Below is a small trained network, with its code and all its weights. Each question gives an input and a class and asks what happens when units are switched off, that is, made to give their printed mean instead of their output.

import numpy as np


def w(rows, s, z=0):
    codes = np.array(rows[::2]) - 128.0
    scale = np.full(codes.shape[1], s)
    scale[-1] = z or s
    return codes * scale


def f(y):
    return np.maximum(y, 0)


def log_softmax(a):
    a = a - a.max(-1, keepdims=True)
    return a - np.log(np.exp(a).sum(-1, keepdims=True))


def net(x, mask):
    res = np.array(x, float).reshape(1, 4) / 4 @ E
    y = f(res @ A[0][:, :-1].T + A[0][:, -1])
    res = res + np.where(mask, y, B[0][:, -1]) @ B[0][:, :-1]
    return log_softmax(res[-1] @ U[:, :-1].T + U[:, -1])


A, B = {}, {}
E = w([
[97,60,137,59,94,97,90,190,173,76],'x0',
[106,72,144,178,242,10,158,76,125,89],'x1',
[186,46,38,178,111,64,72,195,187,225],'x2',
[53,143,101,119,118,83,12,121,253,126],'x3',
],0.0056)
A[0] = w([
[138,59,75,115,94,92,83,192,172,149,194],'neuron 0',
[139,51,56,119,84,92,50,198,191,164,144],'neuron 1',
[149,181,107,102,75,204,119,139,127,151,83],'neuron 2',
[126,163,198,127,161,165,190,103,81,87,35],'neuron 3',
[184,65,151,159,170,79,205,133,58,124,109],'neuron 4',
[39,99,155,95,160,66,108,115,167,65,146],'neuron 5',
[128,68,65,121,91,93,60,189,185,168,147],'neuron 6',
[116,113,51,160,131,90,24,132,213,171,226],'neuron 7',
[138,183,105,90,43,218,104,153,128,155,151],'neuron 8',
[126,96,46,139,114,100,43,164,207,167,204],'neuron 9',
[18,98,159,95,165,63,99,107,171,55,166],'neuron 10',
[113,181,126,72,64,192,105,140,139,131,198],'neuron 11',
[144,181,108,90,53,211,109,147,131,151,133],'neuron 12',
[15,255,140,138,138,177,69,68,169,120,203],'neuron 13',
[150,118,221,33,93,241,213,165,65,53,247],'neuron 14',
[16,97,157,89,168,54,94,101,174,44,171],'neuron 15',
],0.0056,0.0012)
B[0] = w([
[191,99,62,85,157,182,152,79,24,69,215],'neuron 0',
[180,113,69,80,146,186,133,87,79,85,234],'neuron 1',
[81,142,166,127,73,117,88,159,139,154,184],'neuron 2',
[157,114,86,86,120,176,104,101,63,88,200],'neuron 3',
[172,108,101,140,167,120,168,111,37,144,205],'neuron 4',
[74,157,191,154,109,89,96,175,128,215,205],'neuron 5',
[183,108,71,80,136,191,128,90,65,71,222],'neuron 6',
[131,136,108,74,86,186,57,123,63,104,239],'neuron 7',
[83,158,166,126,62,120,46,159,142,167,207],'neuron 8',
[146,127,96,78,104,183,95,107,84,97,232],'neuron 9',
[79,150,191,161,118,87,109,172,132,192,219],'neuron 10',
[91,146,171,162,130,89,110,161,132,189,197],'neuron 11',
[76,146,165,134,62,115,74,163,135,162,199],'neuron 12',
[151,115,129,192,182,63,176,125,77,186,215],'neuron 13',
[108,147,119,74,44,186,2,136,99,114,253],'neuron 14',
[72,164,194,164,117,83,102,180,132,235,227],'neuron 15',
],0.0074,0.0059)
U = w([
[120,113,126,141,116,111,190,128,255,58,1],'0',
[11,169,208,138,73,108,70,213,146,170,139],'1',
[193,104,39,52,119,192,117,61,100,58,126],'2',
[163,108,127,230,218,52,238,110,117,166,182],'3',
],0.0077,0.0046)

Each question gives the input, the list of numbers given to net, and the class t.
The units are the neurons (one row each of A and B). Each row of codes is followed by its name. A weight is (code - 128) times the scale printed after its matrix; where a second scale follows, it is the last column's (A, B and U).
mask holds one flag per neuron, in row order. A switched-off neuron (its flag False) gives its mean, the last column of its row in B, instead of its output. The means were averaged over made-up inputs and are rounded, as every weight is.
A unit's drop is (log p(t) with every unit on - log p(t) with that unit switched off) / (log p(t) with every unit on - log p(t) with every unit switched off).
The circuit of an input: a set's keep is (log p(t) with only the set's units on - log p(t) with every unit switched off) / (log p(t) with every unit on - log p(t) with every unit switched off). Starting from the 12 units with the biggest drops (on a tie, the unit counted first), units are removed one at a time, each time the one whose removal leaves the highest keep (on an exact tie, the one counted first), for as long as the keep stays at least 0.8.
circuit, biggest first: the units of the circuit, biggest drop first
most important unit: the unit with the biggest drop
k most important neurons: the k neurons with the biggest drops, biggest first
drop when u is switched off: that unit's drop, to one decimal
input [-8,-1,4,-5], class 3: circuit, biggest first -> [neuron 14; neuron 7]
input [-5,0,-1,5], class 3: circuit, biggest first -> [neuron 14; neuron 13]
input [-8,6,-2,4], class 3: most important unit -> neuron 14
input [-3,-1,3,-7], class 3: circuit, biggest first -> [neuron 7; neuron 9]
input [-8,3,-3,8], class 3: 4 most important neurons -> [neuron 13; neuron 14; neuron 8; neuron 12]
input [2,-8,1,4], class 2: 2 most important neurons -> [neuron 1; neuron 6]
input [-3,3,2,0], class 3: circuit, biggest first -> [neuron 14; neuron 8]
input [5,4,2,-7], class 3: circuit, biggest first -> [neuron 7; neuron 4]
input [-7,8,5,6], class 2: circuit, biggest first -> [neuron 7; neuron 9]
input [2,1,1,2], class 2: drop when neuron 8 is switched off -> 0.2
input [-7,3,2,6], class 3: drop when neuron 13 is switched off -> 0.4
input [-7,-6,4,6], class 2: drop when neuron 12 is switched off -> 0.0
